Questions about the row below.
1) Give the third entry from the right.
2) Give the second entry from the right.
3) Give the entry just left of 618.
[765 610 515 211 618 612 779 638 266 659]
1) 638
2) 266
3) 211

[ 20 -30  15 -41 -42]
Read off the entry just left of the centre entry.
-30
Read off the 2nd largest entry.
15
The entry just right of -41 is -42

[ 26  30  40 -31 -56 -40  16  39  -9   3 -51  38 -26  47  26  24]
The entry just left of 40 is 30
Report the largest entry.
47
Report the entry just right of the smallest entry.
-40
Report the entry just left of -56.
-31

[[10, 7, -4, -8, -2, 2, 9, -22, -2, -3, -15, 2], [-4, -9, 3, -1, 4, 1, -4, 17, -2, -1, 4, -9], [25, 2, 13, -20, -21, 19, -3, 9, -14, 4, -53, -3], [1, 5, -1, 4, -9, -2, -3, -4, 3, 2, 0, 10], [-7, 3, 8, 2, 11, 8, 1, 5, -2, 9, -3, -10], [-2, 3, -1, 2, 3, 0, 2, -5, 1, 2, 3, 1], [9, 9, -6, -4, -6, -1, 7, -23, 1, -2, -10, 9], [2, 3, -1, -1, 0, 0, 3, -7, 0, 0, -3, 1], [-13, 20, -9, 11, 24, -4, 18, -44, 9, 6, 18, 2], [3, -15, -5, -9, 8, -2, 3, 7, -4, -13, 3, -13], [-26, 0, 7, 17, 20, 1, -6, 16, 6, 14, 29, -8], [6, -17, 3, -8, -8, 0, -9, 27, -6, -8, -5, -6], [21, 8, -6, -15, -9, 3, 12, -29, -5, -7, -28, 5], [3, 10, 16, -3, -3, 18, -4, 6, -6, 17, -29, -4], [-14, 15, 16, 9, 13, 16, -1, 2, -1, 25, -8, -7], [-5, -4, 5, -1, 12, 6, 1, 7, -3, 3, -1, -13]]
Read off the entry just right of the largest entry.
-8
Read off the entry just left of the smallest entry.
4
Read off the entry just right of the smallest entry.
-3
Read off the minimum.
-53
The 1st entry in reading order: 10
The entry just left of the largest entry -> 14

x = -25	0	-14	-27	-34	-56	-44
Give the median of all entries.
A: -27
Give the entry just right of -34.
A: -56
The entry just right of -27 is -34

a =
array([[-21, -16, -22, -21, -16,  -1, -14, -22, -10,  -7, -39,   4],
       [ 16,  -2,  -4, -12,  -8,   2, -13, -12,   0, -12, -23,  12],
       [ 15,  -4,  -7,  -5,  -3, -48,   5,  -4,  -2, -15,  -8,  11],
       [ -7,   2,   2,   5,   6,  13, -20,   5,   2, -27,   6,  -2]])
Counting starts at 1.
The entry in row 2 and column 1 is 16
The entry in row 1 and column 2?
Answer: -16
The entry at row 1, column 1?
Answer: -21
The entry directly below the smallest entry?
Answer: 13
The entry in the bottom-right corner?
Answer: -2
The top-right entry is 4
The entry in row 3 and column 2?
Answer: -4
The entry just left of 13: 6
The entry at row 3, column 1 -> 15
The entry just left of -5?
Answer: -7
The entry at row 2, column 2?
Answer: -2
The entry at row 1, column 3 is -22
The entry in the bottom-left corner?
Answer: -7
The entry just right of -5 is -3
The top entry of the column that holds the smallest entry: -1
The smallest entry?
Answer: -48
The entry directly below -1?
Answer: 2
The entry just right of -14 is -22

W =
[[  5.915  -7.070   0.463   3.321 -15.276  -5.393  17.406  -3.075   5.790]
 [ -0.340  -0.571  -1.134   0.060  -1.707  -0.412  -0.420  -2.609  -1.937]
 [  5.002  -6.587   0.828   2.335 -15.169  -4.280  16.779  -3.557   5.511]
 [  4.789  -6.258   1.120   1.663 -14.829  -4.601  17.229  -3.077   4.867]
 [  6.466  -7.337  -0.264  -1.617 -15.145  -9.010  16.865  -0.012   0.465]
 [  7.264  -7.115   0.604  -0.426 -15.159  -9.543  15.728   0.053   0.218]
 [  6.492 -11.083  -4.445  -4.116  -9.480 -10.607  16.033  -0.476   0.222]
 [  4.777  -7.263   0.560  -0.093 -15.565  -5.207  18.539  -2.556   4.395]
 [  4.863  -6.733   0.828   1.089 -15.555  -4.830  17.348  -2.978   4.667]
 [  5.063  -6.421   0.836   2.436 -15.734  -4.612  16.886  -3.252   5.320]
 [  4.718  -7.221   0.495  -0.182 -15.524  -5.058  18.411  -2.521   4.314]
 [  6.009  -7.195   0.253   3.558 -14.545  -4.970  17.247  -3.243   6.057]
 [  4.734  -7.033   0.080   0.204 -15.847  -5.580  18.489  -2.377   4.287]
 [  4.683  -6.278   0.933   1.559 -14.950  -4.322  17.021  -3.145   4.866]
 [  4.945  -6.164   0.854   2.586 -15.580  -4.433  16.978  -3.174
    5.370]]
The entry just right of the largest entry is -2.556
Report the smallest entry.
Answer: -15.847
The entry just right of the centre entry is -5.207
The entry at the centre is -15.565
The entry just left of -1.617 -> -0.264
The median of all entries: -0.182
The entry just right of 18.411: -2.521
Report the maximum.
Answer: 18.539
The entry just right of the smallest entry -> -5.580
The entry just left of the smallest entry: 0.204
Report the entry just left of -11.083.
Answer: 6.492
The entry just left of -3.557: 16.779
Report the entry just left of 17.021.
Answer: -4.322
Report the entry just right of 2.586.
Answer: -15.580

Questions about the row below.
1) Report the median of all entries.
2) Report the largest entry.
[ -6 -18  -2  -1 -45  -6 -25  10  29  -1  -7  -3   7]
1) -3
2) 29

Read these off the row that follows.
1) Read off the smallest entry.
2) Read off the entry just left of the largest entry.
[  0   0  -1   1  -2   0  -1   8  24 -38  51 -50  38  23  -6  -1]
1) -50
2) -38

Questions about the row below.
1) Give the entry just right of the centre entry.
2) Give the entry just right of 49.
36	49	30	56	24	31	85
1) 24
2) 30

[[-1.100, 1.554, -2.022, -0.765, 1.082, -2.305, -0.950, -1.428, -1.714, -0.727, -1.791, 1.071, 0.914], [0.448, -0.297, 0.040, 0.170, 0.785, 0.735, 0.478, 0.245, 1.438, 0.184, 0.507, 0.055, 0.294], [0.496, -1.185, 0.638, 0.783, -0.159, 0.891, 0.525, 0.903, 0.531, 0.215, 0.623, -0.747, -0.459], [-0.069, -0.498, -0.910, 0.131, 0.688, -0.243, -0.006, -0.099, 0.160, -0.126, -0.350, 0.031, 0.127], [-1.160, 0.240, -2.828, -0.598, 0.624, -2.278, -0.926, -1.201, -1.890, -0.873, -1.839, 0.249, 0.487]]
Report the entry just right of the smallest entry.
A: -0.598
The entry just right of 0.031 -> 0.127
The entry just left of 0.688 -> 0.131
The entry just right of 1.438 is 0.184
Report the entry just right of the centre entry.
A: 0.903
Report the entry just left of -0.243.
A: 0.688
The entry just left of the smallest entry is 0.240
The entry just left of the largest entry: -1.100
The entry at the centre: 0.525
The entry just left of -0.598: -2.828
Report the entry just left of 0.487.
A: 0.249

5,7,3,4,5,4,5,3,4,6,7,4,4,4
4,5,5,5,3,4,4,5,4,6,3,4,7,4
2,5,6,3,5,4,4,4,6,5,6,4,4,5
6,5,4,2,5,5,6,5,5,3,5,6,4,4
5,6,5,3,4,4,3,4,5,5,5,4,4,7
6,2,7,4,3,3,4,5,4,5,5,4,5,4
6,5,3,6,6,2,4,1,7,4,3,5,3,4
6,5,6,3,6,6,6,5,2,5,6,4,3,3
4,5,4,6,4,6,5,4,4,4,4,4,4,3
6,5,3,4,4,4,6,4,5,6,3,6,5,3
5,4,3,6,5,4,6,6,5,5,5,4,5,3
Rows and columns are numbered from 1.
The bottom-left entry is 5
What is the entry in row 1 and column 3?
A: 3
The entry in row 2 and column 1 -> 4
What is the top-right entry?
A: 4
The entry at row 3, column 1 -> 2
The entry in row 2 and column 3 is 5
What is the entry in row 1 and column 1?
A: 5
The entry at row 1, column 2: 7
What is the entry just right of the smallest entry?
A: 7
What is the top entry of the column that holds the smallest entry?
A: 3
What is the bottom-right entry?
A: 3
What is the bottom entry of the column that holds the smallest entry?
A: 6
What is the entry in row 3 and column 2?
A: 5
What is the smallest entry?
A: 1
What is the entry directly below the smallest entry?
A: 5
The entry at row 2, column 2 is 5
